Below is a small trained network, with its code and all its weights. Each question gives an input and a class and asks what happens when units are switched off, that is, made to give their printed mean instead of their output.

import numpy as np


def w(rows, s, z=0):
    codes = np.array(rows[::2]) - 128.0
    scale = np.full(codes.shape[1], s)
    scale[-1] = z or s
    return codes * scale


def f(y):
    return np.maximum(y, 0)


def log_softmax(a):
    a = a - a.max(-1, keepdims=True)
    return a - np.log(np.exp(a).sum(-1, keepdims=True))


def net(x, mask):
    res = np.array(x, float).reshape(1, 7) / 4 @ E
    y = f(res @ A[0][:, :-1].T + A[0][:, -1])
    res = res + np.where(mask, y, B[0][:, -1]) @ B[0][:, :-1]
    return log_softmax(res[-1] @ U[:, :-1].T + U[:, -1])


A, B = {}, {}
E = w([
[155,113,166,119,145],'x0',
[136,123,140,130,136],'x1',
[107,142,93,134,112],'x2',
[129,127,133,125,130],'x3',
[202,171,113,234,43],'x4',
[2,135,215,226,120],'x5',
[126,175,105,153,219],'x6',
],0.0098)
A[0] = w([
[111,2,79,107,137,2],'n1',
[174,154,111,97,64,59],'n2',
[61,133,143,171,198,155],'n3',
[107,63,104,92,126,47],'n4',
[59,91,189,183,89,39],'n5',
[155,172,42,58,156,46],'n6',
[199,189,82,72,192,55],'n7',
[227,12,63,143,28,138],'n8',
[8,157,152,81,241,126],'n9',
[145,185,167,229,36,172],'n10',
[63,28,128,32,113,108],'n11',
[77,141,145,138,188,27],'n12',
[71,70,131,157,192,75],'n13',
[87,83,151,103,77,229],'n14',
[79,112,134,22,145,183],'n15',
[123,170,118,201,186,124],'n16',
],0.0089,0.0046)
B[0] = w([
[214,157,105,124,227,153],'n1',
[88,183,65,111,78,162],'n2',
[80,76,190,116,43,200],'n3',
[183,145,45,152,206,151],'n4',
[161,100,56,176,254,188],'n5',
[60,145,169,205,162,195],'n6',
[66,22,121,187,222,204],'n7',
[189,233,148,29,60,220],'n8',
[96,93,189,57,42,246],'n9',
[114,178,87,136,166,225],'n10',
[150,107,102,231,203,208],'n11',
[117,181,168,16,84,162],'n12',
[65,174,194,21,55,173],'n13',
[182,195,37,214,180,186],'n14',
[136,82,116,192,197,220],'n15',
[55,54,141,139,192,176],'n16',
],0.0073,0.011)
U = w([
[226,162,67,156,244,210],'0',
[117,83,124,169,221,235],'1',
[153,150,153,2,44,5],'2',
],0.0091,0.0028)

Each question gives the input, the list of numbers given to net, and the class t.
The units are the neurons (one row each of A and B). Each row of codes is followed by its name. A weight is (code - 128) times the scale printed after its matrix; where a second scale follows, it is the last column's (A, B and U).
mask holds one flag per neuron, in row order. A switched-off neuron (its flag False) gives its mean, the last column of its row in B, instead of its output. The means were averaged over made-up inputs and are rounded, as every weight is.
A unit's drop is (log p(t) with every unit on - log p(t) with that unit switched off) / (log p(t) with every unit on - log p(t) with every unit switched off).
The circuit of an input: a set's keep is (log p(t) with only the set's units on - log p(t) with every unit switched off) / (log p(t) with every unit on - log p(t) with every unit switched off). Starting from the 12 units with the biggest drops (on a tie, the unit counted first), units are removed one at a time, each time the one whose removal leaves the highest keep (on an exact tie, the one counted first), for as long as the keep stays at least 0.8.
units of the circuit, in order: the units of the circuit, biggest drop first
k most important neurons: the k neurons with the biggest drops, biggest first
drop when u is switched off: that unit's drop, to one decimal
input [5,4,-5,-6,-6,-8,8], class 1: units of the circuit, in order => [n7]
input [-6,0,1,8,-2,-8,4], class 1: 3 most important neurons => [n7, n6, n14]
input [2,-7,-4,2,0,-5,8], class 1: units of the circuit, in order => [n7, n8]
input [2,-3,-2,-4,0,-6,7], class 1: 2 most important neurons => [n7, n6]
input [0,8,2,-3,8,4,-1], class 0: units of the circuit, in order => [n10, n9]
input [2,-1,-6,6,1,-4,-3], class 2: 3 most important neurons => [n8, n5, n11]
input [-5,-7,7,-7,1,-6,-2], class 2: 2 most important neurons => [n8, n11]
input [7,1,0,-2,-3,-7,2], class 1: 3 most important neurons => [n7, n6, n14]
input [-6,-1,5,-3,2,6,-3], class 0: drop when n7 is switched off => 0.2
input [-5,8,4,-5,3,4,-2], class 0: drop when n10 is switched off => 0.2
input [5,-4,-3,7,-3,-7,-6], class 0: drop when n14 is switched off => 0.0
input [-3,-4,4,1,6,2,-4], class 0: 2 most important neurons => [n9, n10]
